Below is a small trained network, with its code and all its weights. Each question gives an input and a class and asks what happens when units are switched off, that is, made to give their printed mean instead of their output.

import numpy as np


def w(rows, s, z=0):
    codes = np.array(rows[::2]) - 128.0
    scale = np.full(codes.shape[1], s)
    scale[-1] = z or s
    return codes * scale


def norm(h):
    return h / np.sqrt((h * h).mean(-1, keepdims=True) + 1e-5)


def f(y):
    return y / 2 * (1 + np.tanh(0.7978845608 * (y + 0.044715 * y**3)))


def log_softmax(a):
    a = a - a.max(-1, keepdims=True)
    return a - np.log(np.exp(a).sum(-1, keepdims=True))


def net(x, mask):
    res = np.array(x, float).reshape(1, 5) / 4 @ E
    u = 0
    for l in range(2):
        y = f(norm(res) @ A[l][:, :-1].T + A[l][:, -1])
        res = res + np.where(mask[u : u + 16], y, B[l][:, -1]) @ B[l][:, :-1]
        u += 16
    return log_softmax(norm(res)[-1] @ U[:, :-1].T + U[:, -1])


A, B = {}, {}
E = w([
[105,143,169,159,82,148,106,93,159],'x0',
[169,137,113,113,166,142,187,82,194],'x1',
[129,131,254,146,209,176,164,187,101],'x2',
[67,98,92,167,148,113,159,113,131],'x3',
[161,96,180,81,135,45,152,72,85],'x4',
],0.0067)
A[0] = w([
[122,143,68,147,105,184,108,202,120,35],'0.n0',
[129,158,133,94,167,113,170,95,200,113],'0.n1',
[71,121,99,82,92,97,42,150,83,3],'0.n2',
[97,146,195,160,79,111,105,55,144,101],'0.n3',
[128,97,81,146,70,105,121,108,150,15],'0.n4',
[141,87,96,89,169,109,119,124,65,137],'0.n5',
[155,66,71,99,160,122,121,180,105,12],'0.n6',
[92,99,156,142,125,139,111,172,42,62],'0.n7',
[156,125,165,87,85,80,147,144,126,45],'0.n8',
[137,133,78,65,164,147,145,161,66,61],'0.n9',
[143,154,72,109,199,81,103,187,87,122],'0.n10',
[119,70,141,142,115,94,179,88,93,79],'0.n11',
[116,154,174,195,65,142,110,83,133,60],'0.n12',
[186,184,145,70,96,147,75,147,111,36],'0.n13',
[89,146,139,109,93,108,94,141,79,28],'0.n14',
[2,111,95,153,159,115,161,92,78,40],'0.n15',
],0.0091,0.0033)
B[0] = w([
[162,125,144,172,143,104,88,122,196,255],'0.n0',
[73,207,117,82,106,104,147,148,104,236],'0.n1',
[92,174,126,57,152,115,103,135,118,243],'0.n2',
[122,78,195,155,94,105,162,163,192,246],'0.n3',
[133,84,157,84,126,209,114,143,97,214],'0.n4',
[111,114,187,140,99,111,115,134,184,230],'0.n5',
[146,97,161,149,44,113,180,143,160,166],'0.n6',
[74,187,113,57,155,105,126,129,129,248],'0.n7',
[193,135,107,190,175,98,81,128,164,163],'0.n8',
[101,85,180,175,33,136,171,121,157,191],'0.n9',
[124,95,188,148,54,137,163,123,163,237],'0.n10',
[166,127,92,182,167,114,85,109,151,205],'0.n11',
[134,70,174,129,52,126,221,182,141,221],'0.n12',
[159,187,94,203,101,156,193,69,1,216],'0.n13',
[81,184,76,129,118,97,107,122,179,173],'0.n14',
[172,194,137,177,97,148,147,71,38,235],'0.n15',
],0.0097,0.003)
A[1] = w([
[185,138,90,215,180,145,62,158,174,42],'1.n0',
[102,134,107,195,98,218,112,167,198,101],'1.n1',
[175,85,83,94,40,119,85,77,114,83],'1.n2',
[176,33,120,146,198,67,48,93,148,105],'1.n3',
[174,54,42,31,90,165,43,97,120,4],'1.n4',
[159,98,103,162,160,213,34,133,191,94],'1.n5',
[122,158,97,254,134,136,170,40,32,37],'1.n6',
[180,145,119,76,172,187,222,66,188,89],'1.n7',
[119,200,85,53,164,113,173,87,196,6],'1.n8',
[150,3,80,151,124,56,225,199,125,43],'1.n9',
[8,66,94,213,150,125,158,59,98,48],'1.n10',
[89,179,91,113,120,176,148,174,182,143],'1.n11',
[79,104,209,89,237,205,131,131,94,31],'1.n12',
[64,115,153,153,105,103,6,134,71,81],'1.n13',
[142,190,214,208,181,103,75,94,177,206],'1.n14',
[233,189,123,165,71,150,117,136,42,28],'1.n15',
],0.0075,0.0043)
B[1] = w([
[201,96,52,192,160,41,33,74,191,135],'1.n0',
[180,70,177,141,118,61,149,96,107,207],'1.n1',
[104,72,132,106,217,245,192,177,117,174],'1.n2',
[196,102,102,206,219,98,18,152,185,143],'1.n3',
[71,33,121,70,182,247,166,111,85,157],'1.n4',
[129,122,128,137,223,100,139,111,126,149],'1.n5',
[226,197,177,169,150,215,87,28,8,172],'1.n6',
[75,187,144,177,87,52,64,189,68,170],'1.n7',
[77,228,166,118,123,86,49,198,135,145],'1.n8',
[127,150,196,123,57,137,149,133,112,142],'1.n9',
[255,187,113,143,124,145,220,218,45,135],'1.n10',
[153,165,169,88,129,60,93,81,100,196],'1.n11',
[116,31,13,15,130,202,156,107,86,156],'1.n12',
[175,231,136,131,193,73,157,151,178,159],'1.n13',
[122,111,11,148,110,175,78,104,170,254],'1.n14',
[130,158,125,239,172,151,168,42,29,162],'1.n15',
],0.0078,0.0062)
U = w([
[200,192,130,204,116,178,185,72,25,136],'0',
[118,48,217,160,36,107,214,173,180,75],'1',
[82,50,54,47,189,213,137,135,122,232],'2',
[69,253,125,104,141,47,84,183,130,9],'3',
[215,82,114,209,195,58,67,97,185,100],'4',
[113,140,155,153,114,151,102,60,154,255],'5',
],0.017,0.0027)

Each question gives the input, the list of numbers given to net, and the class t.
The units are the neurons (one row each of A and B). Each row of codes is followed by its name. A weight is (code - 128) times the scale printed after its matrix; where a second scale follows, it is the last column's (A, B and U).
mask holds one flag per neuron, layer by layer. A switched-off neuron (its flag False) gives its mean, the last column of its row in B, instead of its output. The means were averaged over made-up inputs and are rounded, as every weight is.
A unit's drop is (log p(t) with every unit on - log p(t) with that unit switched off) / (log p(t) with every unit on - log p(t) with every unit switched off).
The circuit of an input: a set's keep is (log p(t) with only the set's units on - log p(t) with every unit switched off) / (log p(t) with every unit on - log p(t) with every unit switched off). Starting from the 12 units with the biggest drops (on a tie, the unit counted first), units are removed one at a time, each time the one whose removal leaves the highest keep (on an exact tie, the one counted first), for as long as the keep stays at least 0.8.
units of the circuit, in order: the units of the circuit, biggest drop first
unit that matters most: the unit with the biggest drop
k most important neurons: the k neurons with the biggest drops, biggest first
top k neurons in layer l: the k neurons of layer l with the biggest drops, biggest first
drop of u: that unit's drop, to one decimal
input [0,-3,-5,3,6], class 4: units of the circuit, in order	0.n11
input [0,-7,8,-7,-3], class 2: units of the circuit, in order	1.n12; 0.n7
input [-4,0,4,0,5], class 4: 2 most important neurons	0.n12; 0.n11
input [-6,-6,3,-1,-4], class 1: 3 most important neurons	0.n10; 0.n9; 0.n6
input [7,8,8,6,-4], class 2: 2 most important neurons	1.n12; 0.n13
input [-8,-6,3,-3,8], class 1: top 3 neurons in layer 0	0.n10; 0.n9; 0.n6
input [7,7,-7,4,-8], class 4: units of the circuit, in order	1.n1; 0.n13
input [6,-8,-2,-3,8], class 3: top 3 neurons in layer 0	0.n2; 0.n14; 0.n0
input [-4,-3,-1,4,-6], class 4: 2 most important neurons	0.n0; 0.n13
input [7,-1,-4,-4,8], class 4: 3 most important neurons	0.n8; 1.n3; 0.n11
input [1,0,5,-4,5], class 2: top 2 neurons in layer 0	0.n15; 0.n0
input [7,4,0,-6,6], class 1: top 2 neurons in layer 1	1.n6; 1.n11
input [-7,-7,-4,4,-1], class 1: 3 most important neurons	0.n10; 0.n6; 0.n9
input [4,-6,-3,8,-2], class 0: unit that matters most	0.n15
input [6,3,-2,8,-8], class 0: 3 most important neurons	0.n15; 1.n6; 1.n10
input [-7,-1,8,-2,4], class 2: 4 most important neurons	1.n12; 0.n12; 0.n3; 0.n7
input [-5,-7,0,6,-4], class 3: 4 most important neurons	0.n7; 0.n2; 0.n13; 0.n0
input [-6,4,3,-7,-8], class 4: 2 most important neurons	0.n0; 0.n15
input [6,-7,-6,-6,-4], class 3: top 3 neurons in layer 0	0.n2; 0.n15; 0.n14
input [1,-4,-3,3,-7], class 4: units of the circuit, in order	0.n0
input [-8,-8,0,-1,-1], class 1: 2 most important neurons	0.n10; 0.n9
input [0,1,-6,2,-5], class 2: 2 most important neurons	1.n4; 0.n4
input [8,-4,-1,3,7], class 1: top 2 neurons in layer 0	0.n3; 0.n12
input [-1,8,-8,8,8], class 0: 4 most important neurons	0.n2; 0.n0; 0.n15; 0.n7
input [-6,-6,-7,8,-7], class 0: drop of 0.n15	5.2
